Below are the code and all the weights of a small trained network. Each question names an input and a class and asks about switching units off, where a switched-off unit gives its printed mean instead of its output.

import numpy as np


def w(rows, s, z=0):
    codes = np.array(rows[::2]) - 128.0
    scale = np.full(codes.shape[1], s)
    scale[-1] = z or s
    return codes * scale


def norm(h):
    return h / np.sqrt((h * h).mean(-1, keepdims=True) + 1e-5)


def f(y):
    return np.maximum(y, 0)


def log_softmax(a):
    a = a - a.max(-1, keepdims=True)
    return a - np.log(np.exp(a).sum(-1, keepdims=True))


def net(x, mask):
    res = np.array(x, float).reshape(1, 4) / 4 @ E
    u = 0
    for l in range(2):
        y = f(norm(res) @ A[l][:, :-1].T + A[l][:, -1])
        res = res + np.where(mask[u : u + 4], y, B[l][:, -1]) @ B[l][:, :-1]
        u += 4
    return log_softmax(norm(res)[-1] @ U[:, :-1].T + U[:, -1])


A, B = {}, {}
E = w([
[42,146,162,179,134],'x0',
[75,1,226,10,118],'x1',
[116,4,183,159,123],'x2',
[210,88,164,127,59],'x3',
],0.0065)
A[0] = w([
[138,141,111,59,187,6],'L0N0',
[60,45,127,181,212,169],'L0N1',
[242,83,154,108,2,115],'L0N2',
[91,30,158,65,164,64],'L0N3',
],0.0091,0.0014)
B[0] = w([
[80,2,20,122,124,169],'L0N0',
[61,61,117,229,174,224],'L0N1',
[172,33,218,169,112,253],'L0N2',
[120,243,162,122,166,244],'L0N3',
],0.0089,0.006)
A[1] = w([
[192,66,191,167,63,87],'L1N0',
[90,84,233,183,36,79],'L1N1',
[182,2,213,111,204,108],'L1N2',
[217,139,137,132,86,2],'L1N3',
],0.0056,0.0035)
B[1] = w([
[254,62,130,124,59,214],'L1N0',
[202,221,106,27,119,214],'L1N1',
[164,176,25,71,109,253],'L1N2',
[97,99,221,13,20,142],'L1N3',
],0.0055,0.0047)
U = w([
[108,55,21,23,180,59],'0',
[107,238,108,181,133,238],'1',
[40,130,168,156,215,253],'2',
[113,180,197,28,132,3],'3',
[255,25,203,126,113,224],'4',
[128,51,90,201,149,5],'5',
],0.0092,0.0038)

Each question gives the input, the list of numbers given to net, and the class t.
The units are the neurons (one row each of A and B). Each row of codes is followed by its name. A weight is (code - 128) times the scale printed after its matrix; where a second scale follows, it is the last column's (A, B and U).
mask holds one flag per neuron, layer by layer. A switched-off neuron (its flag False) gives its mean, the last column of its row in B, instead of its output. The means were averaged over made-up inputs and are rounded, as every weight is.
A unit's drop is (log p(t) with every unit on - log p(t) with that unit switched off) / (log p(t) with every unit on - log p(t) with every unit switched off).
The circuit of an input: a set's keep is (log p(t) with only the set's units on - log p(t) with every unit switched off) / (log p(t) with every unit on - log p(t) with every unit switched off). Starting from all 8 units, units are removed one at a time, each time the one whose removal leaves the highest keep (on an exact tie, the one counted first), for as long as the keep stays at least 0.8.
units of the circuit, in order: the units of the circuit, biggest drop first
k most important neurons: the k neurons with the biggest drops, biggest first
top k neurons in layer l: the k neurons of layer l with the biggest drops, biggest first
drop of u: that unit's drop, to one decimal
input [1,7,-4,2], class 3: units of the circuit, in order : (L0N3)
input [-4,-2,-7,-8], class 0: units of the circuit, in order : (L0N0, L0N3)
input [-1,7,6,-6], class 2: units of the circuit, in order : (L0N3, L0N1)
input [2,8,4,-2], class 2: top 3 neurons in layer 0 : (L0N3, L0N1, L0N2)
input [2,2,-5,-1], class 0: top 2 neurons in layer 0 : (L0N0, L0N3)
input [2,2,-5,2], class 0: units of the circuit, in order : (L0N3, L0N2)
input [0,-2,-6,5], class 4: units of the circuit, in order : (L0N3, L0N2)
input [-3,4,3,-5], class 2: units of the circuit, in order : (L0N3, L0N1)
input [-6,7,3,-3], class 3: 2 most important neurons : (L0N3, L1N2)
input [-8,6,2,-3], class 3: 2 most important neurons : (L0N3, L1N0)
input [6,6,7,0], class 2: 3 most important neurons : (L0N3, L0N1, L0N2)
input [5,-1,-7,8], class 4: 3 most important neurons : (L0N3, L0N2, L1N0)
input [1,3,-2,2], class 3: top 2 neurons in layer 1 : (L1N1, L1N2)
input [-2,2,-7,-4], class 0: top neuron in layer 0 : (L0N0)
input [-2,7,4,-6], class 2: top 2 neurons in layer 0 : (L0N3, L0N1)
input [-4,7,-1,-5], class 2: drop of L1N1 : 0.1
input [-3,3,7,-5], class 2: drop of L0N3 : 0.2
input [-4,1,8,-5], class 2: drop of L0N0 : 0.0
input [3,3,-8,-1], class 0: drop of L0N0 : 0.5
input [-4,-1,-4,-6], class 0: units of the circuit, in order : (L0N0)
